Here is a tiny trained network, its code and every weight. The questions are about switching its units off for an input and a class, where a switched-off unit gives its printed mean instead of its output.

import numpy as np


def w(rows, s, z=0):
    codes = np.array(rows[::2]) - 128.0
    scale = np.full(codes.shape[1], s)
    scale[-1] = z or s
    return codes * scale


def norm(h):
    return h / np.sqrt((h * h).mean(-1, keepdims=True) + 1e-5)


def f(y):
    return y / 2 * (1 + np.tanh(0.7978845608 * (y + 0.044715 * y**3)))


def log_softmax(a):
    a = a - a.max(-1, keepdims=True)
    return a - np.log(np.exp(a).sum(-1, keepdims=True))


def net(x, mask):
    res = np.array(x, float).reshape(1, 7) / 4 @ E
    u = 0
    for l in range(4):
        y = f(norm(res) @ A[l][:, :-1].T + A[l][:, -1])
        res = res + np.where(mask[u : u + 15], y, B[l][:, -1]) @ B[l][:, :-1]
        u += 15
    return log_softmax(norm(res)[-1] @ U[:, :-1].T + U[:, -1])


A, B = {}, {}
E = w([
[167,148,171,135,141,50,146,53,128,190],'x0',
[183,146,132,87,99,153,123,131,91,132],'x1',
[157,151,161,112,120,68,189,149,154,4],'x2',
[130,127,128,126,130,127,126,128,130,128],'x3',
[118,93,109,118,90,60,171,226,101,187],'x4',
[134,216,70,137,193,159,203,148,135,158],'x5',
[152,31,47,109,139,136,196,60,112,112],'x6',
],0.015)
A[0] = w([
[96,54,172,108,92,103,67,110,137,102,17],'L0N1',
[104,146,122,135,149,139,112,96,132,103,59],'L0N2',
[151,91,103,141,107,157,170,103,114,129,137],'L0N3',
[56,113,125,185,143,99,145,119,183,107,80],'L0N4',
[139,168,104,125,155,144,158,140,151,145,131],'L0N5',
[96,98,94,101,114,199,106,183,190,87,34],'L0N6',
[159,147,128,122,164,165,75,72,155,89,26],'L0N7',
[66,88,114,205,179,92,115,142,191,116,75],'L0N8',
[250,151,143,54,79,188,120,141,65,133,9],'L0N9',
[80,119,116,172,150,98,126,127,164,120,46],'L0N10',
[194,168,110,56,67,157,107,119,72,124,25],'L0N11',
[107,163,109,112,185,153,177,139,140,141,48],'L0N12',
[57,84,129,201,194,95,125,126,181,127,77],'L0N13',
[124,87,116,107,157,131,148,116,119,122,70],'L0N14',
[134,162,167,150,130,142,101,166,119,139,150],'L0N15',
],0.013,0.014)
B[0] = w([
[201,111,122,194,44,131,99,128,132,112,173],'L0N1',
[79,138,127,141,83,122,164,125,138,132,117],'L0N2',
[88,168,93,103,128,81,60,133,165,112,253],'L0N3',
[159,154,142,65,94,141,138,125,109,129,152],'L0N4',
[183,105,135,182,54,133,98,125,137,114,228],'L0N5',
[127,152,127,172,166,83,122,117,8,96,160],'L0N6',
[55,133,139,171,91,139,162,71,141,100,149],'L0N7',
[143,163,142,55,81,160,150,110,77,142,167],'L0N8',
[141,183,135,45,53,153,163,99,72,147,149],'L0N9',
[123,176,123,92,131,137,160,123,125,136,116],'L0N10',
[151,171,139,65,79,151,161,112,93,146,132],'L0N11',
[202,122,111,176,73,141,113,133,135,134,161],'L0N12',
[171,171,132,38,65,163,138,101,76,156,174],'L0N13',
[107,181,85,101,140,84,92,138,155,106,132],'L0N14',
[108,105,41,85,135,88,106,89,156,103,241],'L0N15',
],0.016,0.0049)
A[1] = w([
[132,204,108,136,172,173,205,140,125,170,76],'L1N1',
[82,236,188,130,124,122,59,192,177,138,59],'L1N2',
[165,146,197,122,157,59,166,48,149,198,4],'L1N3',
[172,115,178,175,185,55,125,78,119,160,32],'L1N4',
[149,50,153,93,144,89,174,251,112,184,31],'L1N5',
[122,123,178,120,148,198,141,84,122,104,113],'L1N6',
[135,143,168,98,115,121,180,143,142,70,61],'L1N7',
[157,212,87,160,126,162,188,138,144,138,66],'L1N8',
[132,42,43,88,144,144,194,78,148,105,33],'L1N9',
[149,115,206,115,182,124,194,168,164,53,29],'L1N10',
[142,201,65,149,191,160,201,156,195,157,70],'L1N11',
[128,210,88,176,215,163,206,154,119,149,51],'L1N12',
[123,122,203,137,199,241,130,67,171,92,42],'L1N13',
[84,138,125,120,132,207,130,184,125,100,80],'L1N14',
[107,130,78,133,133,81,92,101,111,99,108],'L1N15',
],0.011)
B[1] = w([
[126,91,163,89,52,137,106,123,92,102,143],'L1N1',
[115,59,9,14,145,66,61,80,148,75,180],'L1N2',
[169,202,164,158,184,72,141,120,2,122,170],'L1N3',
[142,140,104,191,181,108,113,190,23,88,151],'L1N4',
[36,223,115,232,85,127,201,88,189,136,208],'L1N5',
[66,163,105,151,64,103,194,154,135,148,155],'L1N6',
[132,143,170,84,137,193,118,116,139,165,162],'L1N7',
[168,69,162,120,48,145,99,113,111,109,210],'L1N8',
[111,135,66,46,138,82,50,120,123,83,183],'L1N9',
[161,123,181,109,214,175,148,165,187,140,144],'L1N10',
[148,39,178,134,45,113,58,117,122,104,204],'L1N11',
[148,67,155,184,59,142,70,153,110,99,136],'L1N12',
[42,179,110,189,91,118,179,109,166,131,159],'L1N13',
[162,156,161,128,133,96,123,107,43,132,137],'L1N14',
[165,177,125,149,158,90,125,148,160,151,252],'L1N15',
],0.012,0.0033)
A[2] = w([
[170,102,182,82,189,145,217,172,194,60,46],'L2N1',
[108,107,154,115,151,178,119,94,162,112,11],'L2N2',
[133,118,73,67,160,94,88,111,172,109,9],'L2N3',
[88,129,169,96,188,171,184,124,73,141,112],'L2N4',
[202,48,167,182,69,148,90,127,158,126,50],'L2N5',
[91,138,144,146,143,189,178,197,141,117,27],'L2N6',
[99,144,95,128,224,103,144,148,145,116,77],'L2N7',
[98,93,97,89,84,117,152,198,132,144,79],'L2N8',
[89,77,146,139,203,236,106,122,118,248,43],'L2N9',
[164,38,52,114,194,128,187,83,129,110,2],'L2N10',
[103,123,122,127,96,96,210,198,123,193,77],'L2N11',
[89,108,118,148,115,100,195,198,153,171,27],'L2N12',
[126,157,153,30,98,166,144,130,100,147,56],'L2N13',
[168,127,191,107,128,85,178,116,151,43,138],'L2N14',
[65,90,109,137,173,221,123,229,62,50,19],'L2N15',
],0.012,0.0077)
B[2] = w([
[111,113,153,109,183,196,140,195,143,207,161],'L2N1',
[114,148,137,156,120,110,111,103,109,134,114],'L2N2',
[137,132,99,102,164,92,98,153,162,132,209],'L2N3',
[152,96,123,160,85,105,76,138,149,136,131],'L2N4',
[159,84,174,182,101,129,119,166,152,147,243],'L2N5',
[133,128,99,95,120,119,98,122,90,132,125],'L2N6',
[142,106,157,148,81,121,104,110,128,139,154],'L2N7',
[137,159,168,131,127,139,138,45,135,103,197],'L2N8',
[127,108,166,70,202,199,149,247,177,172,164],'L2N9',
[124,135,102,109,137,93,48,149,149,111,139],'L2N10',
[72,161,131,142,85,144,140,85,148,67,202],'L2N11',
[85,141,135,166,123,125,161,113,150,98,165],'L2N12',
[95,120,126,86,107,94,174,85,142,165,198],'L2N13',
[113,106,124,117,139,202,135,197,133,192,254],'L2N14',
[205,184,157,166,187,85,164,98,33,141,157],'L2N15',
],0.014,0.0054)
A[3] = w([
[115,150,179,154,186,238,118,44,161,71,47],'L3N1',
[141,135,148,130,146,173,101,66,136,109,97],'L3N2',
[139,145,145,142,164,181,113,73,139,112,50],'L3N3',
[94,79,141,108,174,220,86,121,127,225,110],'L3N4',
[126,111,158,134,143,143,104,102,132,121,115],'L3N5',
[97,154,141,126,166,127,159,87,127,112,82],'L3N6',
[110,108,126,89,108,93,134,141,120,154,102],'L3N7',
[132,28,190,153,96,114,102,108,127,98,60],'L3N8',
[63,166,147,191,114,144,164,63,164,82,75],'L3N9',
[125,99,145,108,159,166,117,172,174,155,85],'L3N10',
[142,134,141,171,188,114,130,123,12,94,85],'L3N11',
[167,67,116,137,141,110,173,74,130,107,76],'L3N12',
[156,110,216,152,182,44,164,78,104,196,68],'L3N13',
[188,115,51,152,129,144,186,103,152,145,72],'L3N14',
[135,97,130,150,187,117,174,135,113,137,12],'L3N15',
],0.011)
B[3] = w([
[50,130,117,189,89,42,188,129,158,130,151],'L3N1',
[120,147,141,119,59,64,172,185,107,156,122],'L3N2',
[103,158,113,139,56,93,136,132,119,98,104],'L3N3',
[110,118,188,108,159,160,217,223,173,102,242],'L3N4',
[138,122,103,137,105,121,159,162,127,135,113],'L3N5',
[127,119,145,152,87,117,127,161,111,129,122],'L3N6',
[127,165,114,117,151,183,121,84,137,76,158],'L3N7',
[193,128,139,139,83,189,89,126,118,118,214],'L3N8',
[67,148,103,162,106,74,200,156,171,150,252],'L3N9',
[90,154,120,134,154,142,150,184,106,223,160],'L3N10',
[163,180,159,163,206,111,180,88,87,187,174],'L3N11',
[144,132,127,106,112,165,101,157,124,160,109],'L3N12',
[188,151,106,160,171,208,167,100,46,1,175],'L3N13',
[141,98,130,128,67,113,63,126,130,97,133],'L3N14',
[120,164,123,94,86,88,108,133,114,115,109],'L3N15',
],0.0099,0.0034)
U = w([
[210,33,158,212,20,147,67,141,152,108,85],'0',
[108,129,27,37,185,37,51,104,190,91,2],'1',
[11,170,123,195,69,109,219,73,175,110,148],'2',
[137,159,159,2,80,184,183,87,75,156,145],'3',
[180,159,136,198,229,114,151,134,5,109,201],'4',
[115,84,172,113,215,199,157,227,212,180,231],'5',
],0.017,0.0022)

Each question gives the input, the list of numbers given to net, and the class t.
The units are the neurons (one row each of A and B). Each row of codes is followed by its name. A weight is (code - 128) times the scale printed after its matrix; where a second scale follows, it is the last column's (A, B and U).
mask holds one flag per neuron, layer by layer. A switched-off neuron (its flag False) gives its mean, the last column of its row in B, instead of its output. The means were averaged over made-up inputs and are rounded, as every weight is.
A unit's drop is (log p(t) with every unit on - log p(t) with that unit switched off) / (log p(t) with every unit on - log p(t) with every unit switched off).
The circuit of an input: a set's keep is (log p(t) with only the set's units on - log p(t) with every unit switched off) / (log p(t) with every unit on - log p(t) with every unit switched off). Starting from the 12 units with the biggest drops (on a tie, the unit counted first), units are removed one at a time, each time the one whose removal leaves the highest keep (on an exact tie, the one counted first), for as long as the keep stays at least 0.8.
units of the circuit, in order: the units of the circuit, biggest drop first
unit that matters most: the unit with the biggest drop
k most important neurons: the k neurons with the biggest drops, biggest first
top k neurons in layer l: the k neurons of layer l with the biggest drops, biggest first
input [-5,-8,-4,6,7,-3,-5], class 3: top 4 neurons in layer 0 -> L0N8; L0N13; L0N4; L0N15
input [-6,5,-2,3,5,2,4], class 4: units of the circuit, in order -> L0N6; L2N15
input [1,-7,-2,-6,-1,5,-3], class 3: units of the circuit, in order -> L0N13
input [-5,7,-6,4,7,-6,-7], class 1: units of the circuit, in order -> L0N5; L1N2
input [2,-8,4,8,-7,-5,-7], class 3: 3 most important neurons -> L0N13; L0N8; L0N3
input [8,2,3,-4,-7,-7,-4], class 4: top 2 neurons in layer 1 -> L1N3; L1N4
input [-6,7,3,5,1,-7,8], class 1: 3 most important neurons -> L0N5; L0N3; L1N9
input [7,2,-6,6,7,8,-8], class 0: 2 most important neurons -> L0N3; L1N11
input [8,-7,1,3,7,-5,-6], class 4: units of the circuit, in order -> L1N3; L3N13
input [-8,2,-8,-7,-8,7,-1], class 2: top 2 neurons in layer 0 -> L0N7; L0N5
input [2,-8,0,1,2,7,0], class 3: 2 most important neurons -> L0N13; L0N8
input [-1,-7,3,1,3,0,-7], class 1: 3 most important neurons -> L1N2; L0N15; L2N3
input [1,-4,7,4,3,3,-6], class 5: 3 most important neurons -> L0N3; L2N1; L1N10
input [1,0,1,6,3,6,6], class 0: units of the circuit, in order -> L1N11
input [-4,3,-5,8,-6,6,5], class 0: 2 most important neurons -> L0N15; L1N11
input [7,-7,-3,8,-3,7,-4], class 0: top 3 neurons in layer 1 -> L1N8; L1N11; L1N1
input [5,6,-8,2,5,-4,-8], class 1: top 2 neurons in layer 2 -> L2N14; L2N5
input [-2,8,-5,-4,6,-7,-2], class 3: 4 most important neurons -> L0N9; L0N5; L0N11; L2N13
input [4,8,6,-2,7,-6,-1], class 3: 3 most important neurons -> L0N9; L2N14; L0N11
input [5,4,6,6,4,-1,6], class 1: 2 most important neurons -> L1N9; L0N3
input [6,5,7,3,-1,-1,-3], class 5: units of the circuit, in order -> L2N14
input [-8,-7,-4,0,-1,6,-4], class 4: 2 most important neurons -> L0N6; L2N15
input [4,-8,-7,-5,1,6,-6], class 3: 2 most important neurons -> L0N13; L0N3
input [2,-4,-1,-8,4,4,3], class 0: 3 most important neurons -> L0N12; L1N8; L0N15
input [-2,-3,2,3,5,-1,5], class 1: 2 most important neurons -> L1N9; L0N3
input [7,0,-8,1,-7,-3,4], class 5: top 2 neurons in layer 2 -> L2N9; L2N11
input [8,-5,-3,8,5,-7,4], class 4: unit that matters most -> L1N3
input [-4,-8,-6,1,6,3,-8], class 1: 2 most important neurons -> L1N2; L0N15
input [8,3,-7,-6,7,-7,-1], class 4: top 2 neurons in layer 1 -> L1N3; L1N4
